Below is a small trained network, with its code and all its weights. Each question gives an input and a target symbol and asks what happens when units are switched off, that is, made to give their printed mean instead of their output.

import numpy as np


def w(rows, s, z=0):
    codes = np.array(rows[::2]) - 128.0
    scale = np.full(codes.shape[1], s)
    scale[-1] = z or s
    return codes * scale


def norm(h):
    return h / np.sqrt((h * h).mean(-1, keepdims=True) + 1e-5)


def f(y):
    return y / 2 * (1 + np.tanh(0.7978845608 * (y + 0.044715 * y**3)))


def softmax(a):
    e = np.exp(a - a.max(-1, keepdims=True))
    return e / e.sum(-1, keepdims=True)


def log_softmax(a):
    a = a - a.max(-1, keepdims=True)
    return a - np.log(np.exp(a).sum(-1, keepdims=True))


def net(x, mask):
    ids = ['αγηλμσφψω'.index(c) for c in x.split()]
    T = len(ids)
    res = E[ids] + P[:T]
    u = 0
    for l in range(3):
        r = norm(res)
        for j in range(3):
            rows = slice(2 * j, 2 * j + 2)
            q, k, v = (r @ M[l][rows].T for M in (Q, K, V))
            z = softmax(np.where(np.tri(T) > 0, q @ k.T / 2**0.5, -1e9)) @ v
            o = O[l][rows]
            res = res + np.where(mask[u + j], z, o[:, -1]) @ o[:, :-1]
        u += 3
        y = f(norm(res) @ A[l][:, :-1].T + A[l][:, -1])
        res = res + np.where(mask[u : u + 12], y, B[l][:, -1]) @ B[l][:, :-1]
        u += 12
    return log_softmax(norm(res)[-1] @ U[:, :-1].T + U[:, -1])


Q, K, V, O, A, B = {}, {}, {}, {}, {}, {}
E = w([
[28,164,118,196,147],'α',
[138,149,248,100,79],'γ',
[173,143,227,80,140],'η',
[60,159,214,161,169],'λ',
[136,31,83,107,69],'μ',
[54,146,153,179,195],'σ',
[166,192,128,96,7],'φ',
[211,155,157,71,98],'ψ',
[38,190,145,180,68],'ω',
],0.02)
P = w([
[227,128,152,253,145],'0',
[133,86,162,186,102],'1',
[112,84,174,144,106],'2',
[110,86,161,116,120],'3',
[101,97,144,98,129],'4',
[98,107,129,77,135],'5',
[93,118,111,58,147],'6',
[83,134,94,39,155],'7',
[67,149,94,12,158],'8',
],0.017)
Q[0] = w([
[179,115,116,170,178],'L0H1',
[146,140,104,183,109],'L0H1',
[107,51,158,116,238],'L0H2',
[13,44,129,39,91],'L0H2',
[57,80,122,70,118],'L0H3',
[200,178,85,247,145],'L0H3',
],0.012)
K[0] = w([
[137,93,160,207,71],'L0H1',
[153,102,186,156,137],'L0H1',
[135,193,114,102,149],'L0H2',
[61,155,119,7,122],'L0H2',
[106,177,117,49,134],'L0H3',
[181,78,167,216,85],'L0H3',
],0.015)
V[0] = w([
[131,62,202,107,133],'L0H1',
[140,250,200,189,72],'L0H1',
[109,64,138,65,147],'L0H2',
[70,198,219,111,133],'L0H2',
[146,177,183,168,179],'L0H3',
[205,158,107,108,152],'L0H3',
],0.013)
O[0] = w([
[195,190,102,93,123,252],'L0H1',
[11,95,134,10,118,152],'L0H1',
[209,172,99,221,41,244],'L0H2',
[113,224,108,62,127,123],'L0H2',
[192,158,53,71,159,66],'L0H3',
[179,78,173,42,127,14],'L0H3',
],0.012,0.0043)
A[0] = w([
[100,142,174,91,157,90],'L0N1',
[133,134,125,105,249,150],'L0N2',
[95,102,61,173,123,60],'L0N3',
[146,184,209,200,127,156],'L0N4',
[118,159,131,132,59,64],'L0N5',
[143,60,127,123,173,130],'L0N6',
[184,129,135,109,110,90],'L0N7',
[180,144,97,187,130,99],'L0N8',
[99,162,79,110,204,166],'L0N9',
[126,94,4,88,94,254],'L0N10',
[93,157,186,141,104,25],'L0N11',
[132,186,85,170,147,15],'L0N12',
],0.016,0.0039)
B[0] = w([
[175,109,200,100,99,184],'L0N1',
[65,78,160,13,176,164],'L0N2',
[116,110,244,151,149,186],'L0N3',
[178,192,214,143,255,234],'L0N4',
[164,92,161,242,109,228],'L0N5',
[89,115,187,63,108,149],'L0N6',
[126,147,149,150,56,166],'L0N7',
[101,192,126,19,101,233],'L0N8',
[99,194,122,120,210,210],'L0N9',
[68,187,117,103,18,254],'L0N10',
[171,127,169,165,197,154],'L0N11',
[61,147,172,192,113,164],'L0N12',
],0.008,0.0059)
Q[1] = w([
[130,254,100,225,59],'L1H1',
[75,157,184,79,109],'L1H1',
[193,120,202,11,64],'L1H2',
[182,17,27,135,140],'L1H2',
[105,205,151,145,100],'L1H3',
[139,149,56,125,158],'L1H3',
],0.007)
K[1] = w([
[153,3,21,165,129],'L1H1',
[217,156,149,129,111],'L1H1',
[215,89,97,98,67],'L1H2',
[178,8,184,1,200],'L1H2',
[154,196,41,103,132],'L1H3',
[117,104,82,175,197],'L1H3',
],0.0064)
V[1] = w([
[143,143,176,210,42],'L1H1',
[148,55,129,95,114],'L1H1',
[190,224,96,134,116],'L1H2',
[125,146,71,85,170],'L1H2',
[126,141,169,109,146],'L1H3',
[148,62,224,93,252],'L1H3',
],0.012)
O[1] = w([
[114,134,195,85,212,255],'L1H1',
[164,152,135,201,148,193],'L1H1',
[65,79,147,65,152,103],'L1H2',
[84,72,102,181,132,47],'L1H2',
[145,117,128,164,72,160],'L1H3',
[98,162,8,169,38,130],'L1H3',
],0.012,0.0071)
A[1] = w([
[146,150,167,172,132,129],'L1N1',
[87,92,113,152,51,2],'L1N2',
[131,183,82,107,126,91],'L1N3',
[127,135,117,122,249,110],'L1N4',
[158,118,163,139,192,81],'L1N5',
[155,203,105,172,129,68],'L1N6',
[110,135,121,127,106,51],'L1N7',
[154,67,114,57,114,187],'L1N8',
[220,106,150,75,161,104],'L1N9',
[116,96,70,134,62,45],'L1N10',
[148,139,202,127,111,146],'L1N11',
[83,88,186,116,120,81],'L1N12',
],0.017,0.0086)
B[1] = w([
[48,164,84,117,103,206],'L1N1',
[218,80,136,149,243,141],'L1N2',
[131,172,100,151,109,142],'L1N3',
[186,135,7,147,134,152],'L1N4',
[174,37,170,129,213,153],'L1N5',
[103,187,85,37,128,150],'L1N6',
[148,144,149,100,169,120],'L1N7',
[71,136,178,223,2,152],'L1N8',
[135,114,103,224,50,167],'L1N9',
[175,224,130,238,105,144],'L1N10',
[94,163,91,131,30,250],'L1N11',
[157,107,120,44,168,141],'L1N12',
],0.01,0.012)
Q[2] = w([
[128,233,123,64,122],'L2H1',
[9,149,141,111,179],'L2H1',
[113,231,196,151,131],'L2H2',
[127,158,160,81,110],'L2H2',
[142,128,37,96,111],'L2H3',
[125,255,212,25,106],'L2H3',
],0.015)
K[2] = w([
[100,130,165,185,174],'L2H1',
[100,74,35,135,186],'L2H1',
[192,199,253,123,171],'L2H2',
[139,153,200,148,128],'L2H2',
[140,242,106,97,88],'L2H3',
[159,139,205,111,197],'L2H3',
],0.014)
V[2] = w([
[76,145,145,62,122],'L2H1',
[96,144,167,149,248],'L2H1',
[134,138,72,249,32],'L2H2',
[32,168,65,102,114],'L2H2',
[190,93,61,99,61],'L2H3',
[126,166,199,223,75],'L2H3',
],0.011)
O[2] = w([
[167,135,122,193,138,133],'L2H1',
[115,49,97,157,41,72],'L2H1',
[135,8,75,103,169,247],'L2H2',
[126,102,171,156,224,151],'L2H2',
[211,195,197,99,139,115],'L2H3',
[61,126,225,157,89,228],'L2H3',
],0.011,0.012)
A[2] = w([
[195,47,199,222,160,36],'L2N1',
[150,94,166,232,133,103],'L2N2',
[128,191,168,136,194,93],'L2N3',
[196,138,156,251,132,151],'L2N4',
[87,183,114,188,138,1],'L2N5',
[141,70,147,122,137,82],'L2N6',
[150,129,137,48,238,30],'L2N7',
[210,148,159,216,201,165],'L2N8',
[87,55,236,102,173,113],'L2N9',
[129,183,126,175,107,206],'L2N10',
[61,138,87,141,213,125],'L2N11',
[98,164,185,65,165,77],'L2N12',
],0.017,0.011)
B[2] = w([
[150,251,114,206,204,182],'L2N1',
[172,165,161,178,249,187],'L2N2',
[76,74,90,154,40,148],'L2N3',
[86,124,196,219,167,210],'L2N4',
[171,123,59,71,8,134],'L2N5',
[65,203,133,85,113,127],'L2N6',
[91,114,104,53,188,132],'L2N7',
[144,195,143,212,214,177],'L2N8',
[150,101,152,13,227,176],'L2N9',
[147,85,68,149,184,248],'L2N10',
[203,118,203,135,87,185],'L2N11',
[146,91,136,202,127,152],'L2N12',
],0.013)
U = w([
[117,47,85,174,121,111],'α',
[71,232,160,127,93,16],'γ',
[210,172,118,99,85,155],'η',
[107,173,78,84,152,137],'λ',
[155,166,148,169,175,169],'μ',
[175,96,61,119,137,171],'σ',
[153,95,157,71,129,214],'φ',
[223,80,151,156,69,106],'ψ',
[5,133,141,123,165,2],'ω',
],0.017,0.0095)

Each question gives the input, a string of symbols that net reads in full, and the target symbol t.
The units are the heads (2 rows each of Q, K, V and O) and the neurons (one row each of A and B). Each row of codes is followed by its name. A weight is (code - 128) times the scale printed after its matrix; where a second scale follows, it is the last column's (O, A, B and U).
mask holds one flag per unit, layer by layer, with each layer's heads first. A switched-off unit (its flag False) gives its mean, the last column of its rows in O or B, instead of its output. The means were averaged over made-up inputs and are rounded, as every weight is.
A unit's drop is (log p(t) with every unit on - log p(t) with that unit switched off) / (log p(t) with every unit on - log p(t) with every unit switched off).
The circuit of an input: a set's keep is (log p(t) with only the set's units on - log p(t) with every unit switched off) / (log p(t) with every unit on - log p(t) with every unit switched off). Starting from the 12 units with the biggest drops (on a tie, the unit counted first), units are removed one at a time, each time the one whose removal leaves the highest keep (on an exact tie, the one counted first), for as long as the keep stays at least 0.8.
units of the circuit, in order: the units of the circuit, biggest drop first
top k neurons: the k neurons with the biggest drops, biggest first
k most important neurons of layer l: the k neurons of layer l with the biggest drops, biggest first
drop of u: that unit's drop, to one decimal
input φ φ μ φ λ ω μ ψ μ, target ψ: units of the circuit, in order => [L0H3; L0H1; L0N10; L2N1]
input η μ γ, target γ: units of the circuit, in order => [L0H1; L2N2; L1N11]
input γ φ ω λ α μ λ λ, target λ: units of the circuit, in order => [L0H2; L0H3; L2H3; L2N4]
input ψ α ω α, target ω: units of the circuit, in order => [L0H1]
input α γ γ η ω γ, target ω: top 2 neurons => [L2N11; L2N12]
input φ μ μ ω α ψ η, target ψ: top 2 neurons => [L1N9; L1N1]
input η η φ, target η: top 2 neurons => [L2N4; L1N1]
input μ α γ γ ω α α μ, target α: 2 most important neurons of layer 0 => [L0N8; L0N10]
input φ μ μ α μ γ μ, target γ: 2 most important neurons of layer 0 => [L0N8; L0N10]
input ψ α α, target α: top 2 neurons => [L0N9; L1N8]
input α μ σ η μ α φ λ, target φ: 2 most important neurons of layer 1 => [L1N11; L1N1]
input ω ω σ, target ω: top 2 neurons => [L0N9; L0N2]
input γ φ η φ, target η: top 2 neurons => [L2N4; L0N10]
input μ φ φ φ η μ ω σ, target ω: top 2 neurons => [L0N2; L0N9]
input φ φ γ φ, target γ: top 2 neurons => [L2N11; L1N8]
input μ φ φ φ γ φ, target γ: top 2 neurons => [L2N11; L0N6]
input λ α μ μ ω φ, target ω: 2 most important neurons of layer 0 => [L0N4; L0N3]
input μ μ σ μ, target σ: most important neuron of layer 1 => [L1N6]
input μ μ φ ω, target φ: 2 most important neurons of layer 1 => [L1N11; L1N1]
input γ μ ω φ μ γ λ, target γ: top 3 neurons => [L0N4; L1N5; L0N12]
input φ μ σ, target σ: 2 most important neurons of layer 0 => [L0N9; L0N10]
input γ μ φ, target φ: most important neuron of layer 2 => [L2N9]
input ψ η γ, target η: top 2 neurons => [L2N4; L1N1]
input γ ψ γ γ μ φ μ σ μ, target σ: 2 most important neurons of layer 2 => [L2N4; L2N10]
input μ λ φ γ α ω μ, target ω: 3 most important neurons of layer 0 => [L0N3; L0N4; L0N12]
input γ λ μ ψ, target ψ: drop of L1H2 => 0.0
input φ μ φ ω μ, target ω: drop of L2H2 => 0.1
input η φ α μ λ μ, target λ: drop of L0H3 => 0.2
input μ α μ φ μ, target φ: drop of L1H3 => 0.5
input φ ω ψ φ α, target φ: most important neuron of layer 0 => [L0N4]
